Below is a small trained network, with its code and all its weights. Each question gives an input and a class and asks what happens when units are switched off, that is, made to give their printed mean instead of their output.

import numpy as np


def w(rows, s, z=0):
    codes = np.array(rows[::2]) - 128.0
    scale = np.full(codes.shape[1], s)
    scale[-1] = z or s
    return codes * scale


def norm(h):
    return h / np.sqrt((h * h).mean(-1, keepdims=True) + 1e-5)


def f(y):
    return y / 2 * (1 + np.tanh(0.7978845608 * (y + 0.044715 * y**3)))


def log_softmax(a):
    a = a - a.max(-1, keepdims=True)
    return a - np.log(np.exp(a).sum(-1, keepdims=True))


def net(x, mask):
    res = np.array(x, float).reshape(1, 4) / 4 @ E
    u = 0
    for l in range(4):
        y = f(norm(res) @ A[l][:, :-1].T + A[l][:, -1])
        res = res + np.where(mask[u : u + 10], y, B[l][:, -1]) @ B[l][:, :-1]
        u += 10
    return log_softmax(norm(res)[-1] @ U[:, :-1].T + U[:, -1])


A, B = {}, {}
E = w([
[46,73,8],'x0',
[39,146,154],'x1',
[157,160,65],'x2',
[115,1,154],'x3',
],0.008)
A[0] = w([
[99,112,133,47],'L0N0',
[198,84,162,191],'L0N1',
[235,103,43,28],'L0N2',
[58,106,152,1],'L0N3',
[31,131,116,20],'L0N4',
[152,92,62,193],'L0N5',
[247,169,139,229],'L0N6',
[80,100,150,40],'L0N7',
[83,177,160,87],'L0N8',
[120,138,101,82],'L0N9',
],0.011,0.0044)
B[0] = w([
[101,154,129,115],'L0N0',
[211,2,155,205],'L0N1',
[192,171,100,166],'L0N2',
[125,210,149,128],'L0N3',
[150,134,141,145],'L0N4',
[174,80,82,197],'L0N5',
[214,184,195,254],'L0N6',
[76,139,115,127],'L0N7',
[183,65,169,135],'L0N8',
[144,210,102,121],'L0N9',
],0.0062,0.0061)
A[1] = w([
[200,123,167,81],'L1N0',
[201,175,125,137],'L1N1',
[86,116,4,2],'L1N2',
[81,172,215,140],'L1N3',
[108,137,46,10],'L1N4',
[119,128,44,41],'L1N5',
[105,162,223,193],'L1N6',
[37,136,179,83],'L1N7',
[103,100,219,238],'L1N8',
[101,165,188,198],'L1N9',
],0.018,0.0033)
B[1] = w([
[195,188,163,246],'L1N0',
[155,204,90,244],'L1N1',
[203,2,37,248],'L1N2',
[37,103,132,203],'L1N3',
[109,109,62,184],'L1N4',
[103,39,121,192],'L1N5',
[26,175,139,237],'L1N6',
[87,75,38,179],'L1N7',
[54,80,252,254],'L1N8',
[38,134,117,192],'L1N9',
],0.0083,0.0067)
A[2] = w([
[207,61,246,205],'L2N0',
[154,237,168,174],'L2N1',
[170,160,40,155],'L2N2',
[50,249,162,211],'L2N3',
[143,104,174,133],'L2N4',
[13,150,47,124],'L2N5',
[104,137,144,101],'L2N6',
[132,235,251,111],'L2N7',
[205,94,151,68],'L2N8',
[182,191,26,254],'L2N9',
],0.011,0.0053)
B[2] = w([
[130,179,219,254],'L2N0',
[135,185,66,222],'L2N1',
[173,2,126,185],'L2N2',
[78,144,16,236],'L2N3',
[154,165,182,151],'L2N4',
[145,71,119,180],'L2N5',
[57,134,192,123],'L2N6',
[74,236,67,251],'L2N7',
[89,138,147,144],'L2N8',
[156,99,70,244],'L2N9',
],0.0082,0.0064)
A[3] = w([
[108,149,182,75],'L3N0',
[143,76,136,156],'L3N1',
[140,88,63,79],'L3N2',
[137,166,121,74],'L3N3',
[138,9,150,79],'L3N4',
[41,139,189,100],'L3N5',
[186,144,124,3],'L3N6',
[142,83,148,107],'L3N7',
[145,157,51,184],'L3N8',
[123,214,157,25],'L3N9',
],0.013,0.0043)
B[3] = w([
[126,105,159,153],'L3N0',
[209,101,209,188],'L3N1',
[48,36,166,210],'L3N2',
[120,160,86,128],'L3N3',
[228,125,240,254],'L3N4',
[254,121,171,219],'L3N5',
[180,167,108,120],'L3N6',
[181,108,167,149],'L3N7',
[153,20,49,233],'L3N8',
[70,170,93,184],'L3N9',
],0.0052,0.0048)
U = w([
[224,179,106,141],'0',
[150,45,70,206],'1',
[88,190,47,174],'2',
[100,103,115,1],'3',
[85,221,189,168],'4',
[140,109,221,134],'5',
[118,104,163,38],'6',
[4,99,149,137],'7',
],0.025,0.0075)

Each question gives the input, the list of numbers given to net, and the class t.
The units are the neurons (one row each of A and B). Each row of codes is followed by its name. A weight is (code - 128) times the scale printed after its matrix; where a second scale follows, it is the last column's (A, B and U).
mask holds one flag per neuron, layer by layer. A switched-off neuron (its flag False) gives its mean, the last column of its row in B, instead of its output. The means were averaged over made-up inputs and are rounded, as every weight is.
A unit's drop is (log p(t) with every unit on - log p(t) with that unit switched off) / (log p(t) with every unit on - log p(t) with every unit switched off).
The circuit of an input: a set's keep is (log p(t) with only the set's units on - log p(t) with every unit switched off) / (log p(t) with every unit on - log p(t) with every unit switched off). Starting from the 12 units with the biggest drops (on a tie, the unit counted first), units are removed one at a time, each time the one whose removal leaves the highest keep (on an exact tie, the one counted first), for as long as the keep stays at least 0.8.
units of the circuit, in order: the units of the circuit, biggest drop first
unit that matters most: the unit with the biggest drop
k most important neurons: the k neurons with the biggest drops, biggest first
top k neurons in layer l: the k neurons of layer l with the biggest drops, biggest first
drop when u is switched off: that unit's drop, to one decimal
input [-5,8,6,-6], class 2: unit that matters most -> L2N3
input [-8,-7,-5,-7], class 2: units of the circuit, in order -> [L2N7; L2N1; L1N6]
input [-4,-3,7,-8], class 2: units of the circuit, in order -> [L1N2; L2N3]
input [0,-7,-2,-8], class 2: units of the circuit, in order -> [L1N2; L2N3]
input [2,7,2,-3], class 1: 2 most important neurons -> [L0N6; L1N8]
input [-2,-2,0,3], class 5: 3 most important neurons -> [L0N1; L1N6; L2N3]
input [-4,3,-3,4], class 7: 2 most important neurons -> [L0N5; L1N6]
input [-2,-1,-3,5], class 5: top 2 neurons in layer 0 -> [L0N1; L0N6]
input [-4,-4,4,5], class 0: top 2 neurons in layer 0 -> [L0N2; L0N6]
input [-1,-1,7,8], class 0: top 2 neurons in layer 1 -> [L1N8; L1N6]
input [0,-3,5,8], class 0: top 2 neurons in layer 0 -> [L0N2; L0N5]
input [0,-6,-4,2], class 5: drop when L0N1 is switched off -> 0.7
input [2,4,1,-2], class 1: drop when L0N6 is switched off -> 1.4
input [3,-6,8,-8], class 1: units of the circuit, in order -> [L2N2]
input [2,6,3,-2], class 1: drop when L0N6 is switched off -> 0.4
